Below are the code and all the weights of a small trained network. Each question names an input and a class and asks about switching units off, where a switched-off unit gives its printed mean instead of its output.

import numpy as np


def w(rows, s, z=0):
    codes = np.array(rows[::2]) - 128.0
    scale = np.full(codes.shape[1], s)
    scale[-1] = z or s
    return codes * scale


def f(y):
    return y / 2 * (1 + np.tanh(0.7978845608 * (y + 0.044715 * y**3)))


def log_softmax(a):
    a = a - a.max(-1, keepdims=True)
    return a - np.log(np.exp(a).sum(-1, keepdims=True))


def net(x, mask):
    res = np.array(x, float).reshape(1, 2) / 4 @ E
    y = f(res @ A[0][:, :-1].T + A[0][:, -1])
    res = res + np.where(mask, y, B[0][:, -1]) @ B[0][:, :-1]
    return log_softmax(res[-1] @ U[:, :-1].T + U[:, -1])


A, B = {}, {}
E = w([
[74,77,158,235],'x0',
[3,154,47,97],'x1',
],0.016)
A[0] = w([
[119,141,97,110,12],'N1',
[140,43,204,231,186],'N2',
[32,119,99,136,129],'N3',
[110,162,164,127,131],'N4',
[221,126,165,124,115],'N5',
[45,143,105,145,131],'N6',
[197,106,181,146,123],'N7',
[157,110,151,195,90],'N8',
[146,117,74,113,127],'N9',
[126,137,133,130,129],'N10',
[130,188,120,83,62],'N11',
[150,73,243,247,138],'N12',
[211,211,159,52,196],'N13',
[23,169,127,149,139],'N14',
[127,144,137,114,113],'N15',
[116,165,94,107,177],'N16',
[97,129,89,54,176],'N17',
[127,127,123,123,101],'N18',
[55,149,70,148,118],'N19',
[28,112,109,142,139],'N20',
[131,86,169,158,83],'N21',
[126,60,197,183,147],'N22',
[123,125,92,107,15],'N23',
[66,122,70,137,108],'N24',
[191,89,214,121,138],'N25',
[146,52,232,223,129],'N26',
[71,95,94,176,61],'N27',
],0.016,0.011)
B[0] = w([
[191,103,90,189,137],'N1',
[217,172,139,105,250],'N2',
[7,120,129,100,212],'N3',
[127,126,134,119,129],'N4',
[26,152,91,146,202],'N5',
[32,117,126,93,201],'N6',
[12,103,117,157,201],'N7',
[216,192,159,117,172],'N8',
[167,133,122,103,150],'N9',
[127,128,128,127,128],'N10',
[190,157,72,118,166],'N11',
[210,223,144,103,253],'N12',
[101,153,6,93,237],'N13',
[53,128,146,114,213],'N14',
[135,128,106,118,132],'N15',
[159,129,151,113,183],'N16',
[187,141,156,91,210],'N17',
[134,130,134,145,125],'N18',
[29,114,125,129,208],'N19',
[28,131,139,95,212],'N20',
[200,143,137,130,159],'N21',
[236,168,133,104,205],'N22',
[179,109,97,176,136],'N23',
[46,112,111,122,195],'N24',
[45,109,67,173,212],'N25',
[237,213,145,114,240],'N26',
[128,106,100,61,172],'N27',
],0.011,0.024)
U = w([
[211,165,109,67,247],'0',
[249,181,248,184,2],'1',
[95,77,66,166,13],'2',
[97,201,115,127,165],'3',
[61,35,203,134,143],'4',
],0.012,0.0035)

Each question gives the input, the list of numbers given to net, and the class t.
The units are the neurons (one row each of A and B). Each row of codes is followed by its name. A weight is (code - 128) times the scale printed after its matrix; where a second scale follows, it is the last column's (A, B and U).
mask holds one flag per neuron, in row order. A switched-off neuron (its flag False) gives its mean, the last column of its row in B, instead of its output. The means were averaged over made-up inputs and are rounded, as every weight is.
A unit's drop is (log p(t) with every unit on - log p(t) with that unit switched off) / (log p(t) with every unit on - log p(t) with every unit switched off).
The circuit of an input: a set's keep is (log p(t) with only the set's units on - log p(t) with every unit switched off) / (log p(t) with every unit on - log p(t) with every unit switched off). Starting from the 12 units with the biggest drops (on a tie, the unit counted first), units are removed one at a time, each time the one whose removal leaves the highest keep (on an exact tie, the one counted first), for as long as the keep stays at least 0.8.
units of the circuit, in order: the units of the circuit, biggest drop first
top k neurons: the k neurons with the biggest drops, biggest first
drop when u is switched off: that unit's drop, to one decimal
input [-8,5], class 0: top neuron => N17
input [-1,-1], class 2: units of the circuit, in order => N12, N26, N2
input [-4,-2], class 2: units of the circuit, in order => N12, N26, N2
input [-6,-3], class 2: top 2 neurons => N12, N26
input [-2,-8], class 3: top 3 neurons => N5, N7, N25
input [-4,7], class 4: top 2 neurons => N12, N26
input [0,-3], class 0: top 3 neurons => N3, N19, N20
input [-2,-5], class 3: drop when N25 is switched off => 0.1
input [-2,0], class 0: drop when N25 is switched off => 0.3
input [-2,-7], class 3: drop when N5 is switched off => 2.4
input [-4,3], class 0: drop when N20 is switched off => 0.3
input [-1,2], class 4: top 2 neurons => N12, N26
